Below is a small trained network, with its code and all its weights. Each question gives an input and a class and asks what happens when units are switched off, that is, made to give their printed mean instead of their output.

import numpy as np


def w(rows, s, z=0):
    codes = np.array(rows[::2]) - 128.0
    scale = np.full(codes.shape[1], s)
    scale[-1] = z or s
    return codes * scale


def norm(h):
    return h / np.sqrt((h * h).mean(-1, keepdims=True) + 1e-5)


def f(y):
    return y / 2 * (1 + np.tanh(0.7978845608 * (y + 0.044715 * y**3)))


def log_softmax(a):
    a = a - a.max(-1, keepdims=True)
    return a - np.log(np.exp(a).sum(-1, keepdims=True))


def net(x, mask):
    res = np.array(x, float).reshape(1, 5) / 4 @ E
    u = 0
    for l in range(2):
        y = f(norm(res) @ A[l][:, :-1].T + A[l][:, -1])
        res = res + np.where(mask[u : u + 7], y, B[l][:, -1]) @ B[l][:, :-1]
        u += 7
    return log_softmax(norm(res)[-1] @ U[:, :-1].T + U[:, -1])


A, B = {}, {}
E = w([
[161,129,6,170,114,115,87,179,101,179,71,14],'x0',
[101,75,100,107,77,182,203,71,135,117,99,72],'x1',
[131,24,71,170,129,10,202,99,166,210,216,161],'x2',
[154,20,138,21,222,122,81,104,71,169,108,106],'x3',
[3,115,159,220,186,125,136,105,37,88,174,66],'x4',
],0.0017)
A[0] = w([
[100,24,170,62,168,164,55,127,106,186,111,147,114],'0.n1',
[104,215,152,66,131,195,112,114,108,133,97,83,195],'0.n2',
[97,72,79,68,48,218,254,59,113,86,84,72,2],'0.n3',
[145,135,96,137,101,109,164,136,69,143,126,128,241],'0.n4',
[100,88,194,77,163,119,130,79,173,21,162,221,32],'0.n5',
[151,170,156,143,162,107,55,188,124,104,136,157,227],'0.n6',
[187,136,112,82,107,156,136,128,206,147,96,148,74],'0.n7',
],0.0034,0.0011)
B[0] = w([
[105,133,157,157,152,166,203,207,138,153,70,117,250],'0.n1',
[127,96,158,126,45,73,149,93,154,102,130,80,252],'0.n2',
[152,111,162,179,191,80,2,204,134,111,166,214,235],'0.n3',
[109,152,195,127,162,162,109,102,122,138,157,92,177],'0.n4',
[117,143,38,78,68,166,110,125,90,152,196,108,252],'0.n5',
[134,39,168,165,117,85,67,142,150,126,152,141,240],'0.n6',
[113,125,144,160,118,125,114,69,93,175,112,117,198],'0.n7',
],0.0053,0.0017)
A[1] = w([
[105,193,128,219,68,155,144,142,210,130,158,146,153],'1.n1',
[54,117,135,163,172,120,145,94,81,78,154,80,129],'1.n2',
[168,136,41,175,150,122,71,171,142,159,113,1,79],'1.n3',
[130,77,66,156,164,59,200,107,175,156,170,145,120],'1.n4',
[116,168,77,133,126,238,174,56,165,132,87,73,69],'1.n5',
[158,107,123,128,104,117,60,240,148,162,131,172,249],'1.n6',
[194,126,127,122,117,178,125,42,184,184,74,161,84],'1.n7',
],0.0042,0.0016)
B[1] = w([
[131,28,126,54,238,164,166,180,79,192,71,91,205],'1.n1',
[222,207,60,125,136,50,135,73,172,168,62,202,183],'1.n2',
[94,128,141,44,65,191,157,98,123,117,233,231,194],'1.n3',
[131,160,235,116,39,171,34,149,138,3,46,64,183],'1.n4',
[57,116,234,121,234,15,73,189,134,57,185,205,112],'1.n5',
[79,142,98,191,187,97,175,127,140,70,162,142,253],'1.n6',
[105,212,85,183,191,67,130,70,56,125,99,128,147],'1.n7',
],0.0045,0.0038)
U = w([
[98,129,103,66,73,189,139,112,103,135,202,169,141],'0',
[145,117,189,130,62,130,84,120,161,67,81,52,132],'1',
[115,100,131,168,175,101,85,160,138,93,147,172,139],'2',
[125,91,140,104,187,170,203,169,112,186,77,88,135],'3',
[157,198,82,146,141,68,138,43,97,161,77,145,125],'4',
[129,126,130,135,128,125,133,128,155,157,144,100,131],'5',
[202,170,127,132,170,196,97,86,228,213,187,17,9],'6',
[212,173,133,131,172,193,95,89,229,221,196,9,8],'7',
],0.013,0.014)

Each question gives the input, the list of numbers given to net, and the class t.
The units are the neurons (one row each of A and B). Each row of codes is followed by its name. A weight is (code - 128) times the scale printed after its matrix; where a second scale follows, it is the last column's (A, B and U).
mask holds one flag per neuron, layer by layer. A switched-off neuron (its flag False) gives its mean, the last column of its row in B, instead of its output. The means were averaged over made-up inputs and are rounded, as every weight is.
A unit's drop is (log p(t) with every unit on - log p(t) with that unit switched off) / (log p(t) with every unit on - log p(t) with every unit switched off).
The circuit of an input: a set's keep is (log p(t) with only the set's units on - log p(t) with every unit switched off) / (log p(t) with every unit on - log p(t) with every unit switched off). Starting from the 12 units with the biggest drops (on a tie, the unit counted first), units are removed one at a time, each time the one whose removal leaves the highest keep (on an exact tie, the one counted first), for as long as the keep stays at least 0.8.
units of the circuit, in order: the units of the circuit, biggest drop first
unit that matters most: the unit with the biggest drop
k most important neurons: the k neurons with the biggest drops, biggest first
top k neurons in layer l: the k neurons of layer l with the biggest drops, biggest first
input [-1,6,1,-8,3], class 3: 2 most important neurons : (1.n1; 0.n6)
input [-5,-5,-6,-6,-8], class 4: 3 most important neurons : (1.n7; 0.n1; 1.n4)
input [-6,-1,5,6,7], class 4: unit that matters most : 1.n2
input [-2,-3,4,-3,-5], class 4: 2 most important neurons : (1.n7; 0.n7)
input [-1,6,0,-6,8], class 4: 3 most important neurons : (1.n2; 0.n1; 0.n6)
input [-6,7,-4,2,2], class 2: 3 most important neurons : (0.n3; 1.n3; 1.n6)
input [4,-5,6,-6,6], class 1: top 3 neurons in layer 0 : (0.n3; 0.n1; 0.n5)
input [8,8,4,-2,-8], class 0: 2 most important neurons : (1.n3; 1.n2)
input [0,8,3,6,-8], class 2: 3 most important neurons : (0.n3; 1.n2; 1.n6)
input [3,-6,-7,3,-8], class 4: units of the circuit, in order : (1.n7; 0.n7)
input [4,-5,1,-2,-7], class 4: 4 most important neurons : (1.n7; 0.n3; 0.n7; 0.n5)
input [-8,-3,8,-6,6], class 0: top 2 neurons in layer 1 : (1.n1; 1.n6)
input [3,6,-6,0,-8], class 4: top 2 neurons in layer 1 : (1.n7; 1.n4)
input [4,-7,7,1,-6], class 1: units of the circuit, in order : (1.n4)
input [4,5,-6,3,-7], class 4: 3 most important neurons : (1.n7; 1.n4; 0.n7)
input [6,8,-6,2,2], class 2: 4 most important neurons : (0.n3; 0.n5; 1.n4; 1.n6)
input [-4,-2,7,8,8], class 3: 3 most important neurons : (0.n1; 0.n2; 1.n7)
input [0,-5,-8,1,6], class 1: top 2 neurons in layer 0 : (0.n2; 0.n3)
input [6,-3,7,-2,8], class 4: top 3 neurons in layer 0 : (0.n5; 0.n4; 0.n2)
input [-4,7,2,6,-7], class 2: units of the circuit, in order : (0.n3)
input [-3,-5,-7,-4,-8], class 4: units of the circuit, in order : (1.n7; 0.n7)
